Below is a small trained network, with its code and all its weights. Each question gives an input and a target symbol and asks what happens when units are switched off, that is, made to give their printed mean instead of their output.

import numpy as np


def w(rows, s, z=0):
    codes = np.array(rows[::2]) - 128.0
    scale = np.full(codes.shape[1], s)
    scale[-1] = z or s
    return codes * scale


def norm(h):
    return h / np.sqrt((h * h).mean(-1, keepdims=True) + 1e-5)


def f(y):
    return y / 2 * (1 + np.tanh(0.7978845608 * (y + 0.044715 * y**3)))


def softmax(a):
    e = np.exp(a - a.max(-1, keepdims=True))
    return e / e.sum(-1, keepdims=True)


def log_softmax(a):
    a = a - a.max(-1, keepdims=True)
    return a - np.log(np.exp(a).sum(-1, keepdims=True))


def net(x, mask):
    ids = ['ΔΠαβεη'.index(c) for c in x.split()]
    T = len(ids)
    res = E[ids] + P[:T]
    u = 0
    for l in range(2):
        q, k, v = (norm(res) @ M[l].T for M in (Q, K, V))
        z = softmax(np.where(np.tri(T) > 0, q @ k.T / 3**0.5, -1e9)) @ v
        res = res + np.where(mask[u], z, O[l][:, -1]) @ O[l][:, :-1]
        u += 1
        y = f(norm(res) @ A[l][:, :-1].T + A[l][:, -1])
        res = res + np.where(mask[u : u + 4], y, B[l][:, -1]) @ B[l][:, :-1]
        u += 4
    return log_softmax(norm(res)[-1] @ U[:, :-1].T + U[:, -1])


Q, K, V, O, A, B = {}, {}, {}, {}, {}, {}
E = w([
[100,136,69,174,121,114,173,130,128,31,181],'Δ',
[51,126,86,67,214,73,150,155,75,102,168],'Π',
[189,153,169,172,166,114,186,170,84,72,18],'α',
[102,96,118,254,129,130,116,115,137,239,125],'β',
[123,95,132,135,103,137,69,159,137,128,150],'ε',
[127,112,150,88,108,127,84,83,168,123,144],'η',
],0.014)
P = w([
[209,42,42,175,255,243,6,57,30,195,112],'0',
[19,183,238,172,120,218,65,140,71,97,154],'1',
[33,147,124,142,150,110,11,114,157,69,4],'2',
[182,79,78,90,10,32,195,110,7,150,53],'3',
[62,150,219,112,41,69,152,234,104,106,103],'4',
[105,167,14,98,120,176,131,111,48,121,19],'5',
],0.0052)
Q[0] = w([
[208,86,94,104,86,93,177,121,103,175,150],'L0H0',
[98,139,109,80,160,94,146,137,40,5,101],'L0H0',
[137,107,46,144,133,138,85,58,99,141,93],'L0H0',
],0.028)
K[0] = w([
[81,195,237,124,102,202,154,158,95,133,200],'L0H0',
[149,156,50,152,93,115,253,114,115,28,161],'L0H0',
[176,104,127,106,57,147,167,103,49,189,162],'L0H0',
],0.025)
V[0] = w([
[141,90,172,37,173,104,36,182,49,113,84],'L0H0',
[126,173,84,23,199,97,254,55,214,78,192],'L0H0',
[59,198,176,130,223,81,204,106,35,184,82],'L0H0',
],0.008)
O[0] = w([
[90,81,80,52,96,219,182,135,31,195,83,183],'L0H0',
[134,181,241,146,152,53,3,124,59,53,92,2],'L0H0',
[29,66,249,108,186,106,59,171,67,68,55,60],'L0H0',
],0.0061,0.0077)
A[0] = w([
[216,180,99,31,71,158,117,157,106,123,142,5],'L0N0',
[169,136,170,100,87,127,1,129,154,148,106,107],'L0N1',
[63,93,84,11,151,131,101,153,113,119,206,166],'L0N2',
[127,216,175,136,206,42,157,143,101,205,100,64],'L0N3',
],0.017,0.0023)
B[0] = w([
[140,87,125,110,33,193,72,140,70,107,117,218],'L0N0',
[175,176,86,176,123,64,234,41,49,160,165,177],'L0N1',
[69,106,118,71,192,75,95,159,116,70,175,243],'L0N2',
[109,55,77,115,105,183,124,130,253,129,133,162],'L0N3',
],0.012,0.011)
Q[1] = w([
[174,52,167,51,195,68,188,148,127,253,77],'L1H0',
[71,138,110,239,163,145,130,122,163,134,58],'L1H0',
[62,135,112,49,201,98,87,155,82,69,172],'L1H0',
],0.018)
K[1] = w([
[46,176,166,114,7,34,202,164,208,74,60],'L1H0',
[174,149,162,238,205,166,58,83,169,95,80],'L1H0',
[65,40,110,42,189,136,72,131,128,153,110],'L1H0',
],0.017)
V[1] = w([
[221,177,180,2,143,108,119,90,105,48,151],'L1H0',
[96,58,174,228,200,106,176,101,107,203,86],'L1H0',
[95,90,174,40,121,185,90,127,130,223,16],'L1H0',
],0.012)
O[1] = w([
[142,130,238,139,237,63,92,154,157,50,108,64],'L1H0',
[125,92,76,57,132,205,84,186,124,94,156,2],'L1H0',
[198,140,157,121,105,164,134,114,3,154,130,117],'L1H0',
],0.0067,0.0083)
A[1] = w([
[164,139,163,122,156,128,122,148,140,93,125,102],'L1N0',
[139,105,137,121,147,134,118,148,254,149,110,42],'L1N1',
[139,133,183,132,159,111,137,124,101,173,87,3],'L1N2',
[196,128,176,92,91,186,88,162,85,94,63,56],'L1N3',
],0.044,0.005)
B[1] = w([
[83,113,122,75,153,128,115,146,95,127,135,144],'L1N0',
[156,75,166,200,142,174,73,114,251,97,75,219],'L1N1',
[162,109,196,146,103,169,110,134,148,237,183,142],'L1N2',
[219,171,109,58,148,55,109,191,120,156,60,250],'L1N3',
],0.024,0.02)
U = w([
[144,62,157,200,127,163,60,102,253,92,107,170],'Δ',
[6,107,146,104,179,112,73,114,98,68,159,222],'Π',
[206,156,133,110,116,80,90,191,140,152,68,76],'α',
[86,105,51,126,51,227,128,112,142,167,172,150],'β',
[120,162,126,246,114,40,173,48,122,81,170,165],'ε',
[128,95,247,183,124,120,63,102,115,236,213,7],'η',
],0.0046,0.0018)

Each question gives the input, a string of symbols that net reads in full, and the target symbol t.
The units are the heads (3 rows each of Q, K, V and O) and the neurons (one row each of A and B). Each row of codes is followed by its name. A weight is (code - 128) times the scale printed after its matrix; where a second scale follows, it is the last column's (O, A, B and U).
mask holds one flag per unit, layer by layer, with each layer's heads first. A switched-off unit (its flag False) gives its mean, the last column of its rows in O or B, instead of its output. The means were averaged over made-up inputs and are rounded, as every weight is.
A unit's drop is (log p(t) with every unit on - log p(t) with that unit switched off) / (log p(t) with every unit on - log p(t) with every unit switched off).
The circuit of an input: a set's keep is (log p(t) with only the set's units on - log p(t) with every unit switched off) / (log p(t) with every unit on - log p(t) with every unit switched off). Starting from all 10 units, units are removed one at a time, each time the one whose removal leaves the highest keep (on an exact tie, the one counted first), for as long as the keep stays at least 0.8.
circuit, biggest first: the units of the circuit, biggest drop first
k most important neurons: the k neurons with the biggest drops, biggest first
top k neurons in layer l: the k neurons of layer l with the biggest drops, biggest first
drop of u: that unit's drop, to one decimal
input ε η Δ α ε, target ε: circuit, biggest first -> L0H0; L1N3; L0N1
input ε η ε Δ, target ε: circuit, biggest first -> L1N3; L1N1; L0H0
input ε η η Π ε ε, target η: top 3 neurons in layer 0 -> L0N1; L0N0; L0N2
input α ε α ε ε, target Π: 3 most important neurons -> L0N2; L1N3; L1N1
input Δ ε Π ε Π, target Δ: circuit, biggest first -> L0H0; L0N3; L1N1
input Δ α ε η, target Π: circuit, biggest first -> L0N2; L0H0; L1N3; L1N1
input η η Δ α ε Δ, target η: top 2 neurons in layer 0 -> L0N0; L0N2
input β η η Δ, target β: circuit, biggest first -> L1N3; L1N1
input β α β α Δ, target β: circuit, biggest first -> L1H0; L1N3
input η Δ ε η β Π, target Δ: circuit, biggest first -> L0N3; L0H0; L1N1
input Δ Δ ε, target ε: circuit, biggest first -> L0N1; L0H0; L1N3
input ε η α Π ε, target Π: top 2 neurons in layer 0 -> L0N2; L0N0
input η ε Δ, target η: 2 most important neurons -> L1N2; L1N3
input α Π Π, target Π: most important neuron -> L1N3
input Δ ε ε β, target Δ: most important neuron -> L1N1
input ε Δ ε α ε α, target Δ: drop of L0H0 -> 2.3
input η ε Δ α η, target ε: drop of L0N0 -> 0.0
input ε ε α ε, target β: drop of L0H0 -> 1.1
